Below is a small trained network, with its code and all its weights. Each question gives an input and a class and asks what happens when units are switched off, that is, made to give their printed mean instead of their output.

import numpy as np


def w(rows, s, z=0):
    codes = np.array(rows[::2]) - 128.0
    scale = np.full(codes.shape[1], s)
    scale[-1] = z or s
    return codes * scale


def norm(h):
    return h / np.sqrt((h * h).mean(-1, keepdims=True) + 1e-5)


def f(y):
    return np.maximum(y, 0)


def log_softmax(a):
    a = a - a.max(-1, keepdims=True)
    return a - np.log(np.exp(a).sum(-1, keepdims=True))


def net(x, mask):
    res = np.array(x, float).reshape(1, 5) / 4 @ E
    u = 0
    for l in range(4):
        y = f(norm(res) @ A[l][:, :-1].T + A[l][:, -1])
        res = res + np.where(mask[u : u + 3], y, B[l][:, -1]) @ B[l][:, :-1]
        u += 3
    return log_softmax(norm(res)[-1] @ U[:, :-1].T + U[:, -1])


A, B = {}, {}
E = w([
[115,253,86,140],'x0',
[73,115,110,156],'x1',
[9,130,101,112],'x2',
[183,90,79,105],'x3',
[100,125,84,233],'x4',
],0.0059)
A[0] = w([
[4,170,65,80,48],'L0N0',
[77,72,203,134,54],'L0N1',
[124,105,13,104,3],'L0N2',
],0.012,0.003)
B[0] = w([
[103,253,107,129,253],'L0N0',
[132,28,67,79,198],'L0N1',
[105,60,50,72,172],'L0N2',
],0.013,0.0058)
A[1] = w([
[197,127,172,74,168],'L1N0',
[124,178,47,254,252],'L1N1',
[85,183,129,155,107],'L1N2',
],0.018,0.0027)
B[1] = w([
[183,132,87,172,200],'L1N0',
[77,116,252,84,246],'L1N1',
[150,163,153,187,196],'L1N2',
],0.017,0.011)
A[2] = w([
[130,232,110,146,9],'L2N0',
[112,135,107,253,118],'L2N1',
[254,145,124,113,39],'L2N2',
],0.013,0.0012)
B[2] = w([
[76,210,181,124,207],'L2N0',
[169,73,135,1,162],'L2N1',
[250,130,91,93,253],'L2N2',
],0.0098,0.0059)
A[3] = w([
[91,30,95,58,2],'L3N0',
[8,194,91,49,113],'L3N1',
[172,153,38,135,109],'L3N2',
],0.016,0.0007)
B[3] = w([
[56,188,78,251,226],'L3N0',
[211,28,159,100,254],'L3N1',
[100,70,95,36,206],'L3N2',
],0.014,0.0088)
U = w([
[75,214,248,90,230],'0',
[12,142,1,239,2],'1',
[236,112,32,66,136],'2',
],0.0093,0.0016)

Each question gives the input, the list of numbers given to net, and the class t.
The units are the neurons (one row each of A and B). Each row of codes is followed by its name. A weight is (code - 128) times the scale printed after its matrix; where a second scale follows, it is the last column's (A, B and U).
mask holds one flag per neuron, layer by layer. A switched-off neuron (its flag False) gives its mean, the last column of its row in B, instead of its output. The means were averaged over made-up inputs and are rounded, as every weight is.
A unit's drop is (log p(t) with every unit on - log p(t) with that unit switched off) / (log p(t) with every unit on - log p(t) with every unit switched off).
The circuit of an input: a set's keep is (log p(t) with only the set's units on - log p(t) with every unit switched off) / (log p(t) with every unit on - log p(t) with every unit switched off). Starting from all 12 units, units are removed one at a time, each time the one whose removal leaves the highest keep (on an exact tie, the one counted first), for as long as the keep stays at least 0.8.
units of the circuit, in order: the units of the circuit, biggest drop first
k most important neurons: the k neurons with the biggest drops, biggest first
k most important neurons of layer l: the k neurons of layer l with the biggest drops, biggest first
drop when u is switched off: that unit's drop, to one decimal
input [8,-3,2,7,8], class 0: units of the circuit, in order : L1N1
input [-3,-4,6,6,2], class 1: units of the circuit, in order : L3N0, L0N2
input [4,0,-2,5,5], class 0: 2 most important neurons : L1N1, L0N1
input [-1,6,3,4,-7], class 2: 3 most important neurons : L0N0, L1N1, L3N1
input [-4,2,6,1,-1], class 2: 2 most important neurons : L3N1, L0N0
input [-5,-5,8,-5,3], class 2: 4 most important neurons : L0N1, L3N1, L0N0, L1N1
input [6,-5,-4,-6,-3], class 2: units of the circuit, in order : L0N0, L1N1
input [-6,6,-1,-5,7], class 1: 2 most important neurons : L0N1, L0N0
input [-4,3,-8,5,6], class 0: 2 most important neurons : L0N1, L1N1
input [-3,4,-4,8,2], class 1: 2 most important neurons of layer 1 : L1N2, L1N0
input [-6,-8,-4,-7,3], class 2: drop when L1N1 is switched off : 0.3
input [5,6,2,7,7], class 0: drop when L1N1 is switched off : 0.2
input [-3,3,0,1,5], class 1: drop when L0N0 is switched off : 1.8
input [-7,4,-4,7,7], class 1: drop when L1N0 is switched off : 0.0
input [-7,5,1,8,-7], class 1: most important neuron of layer 1 : L1N2
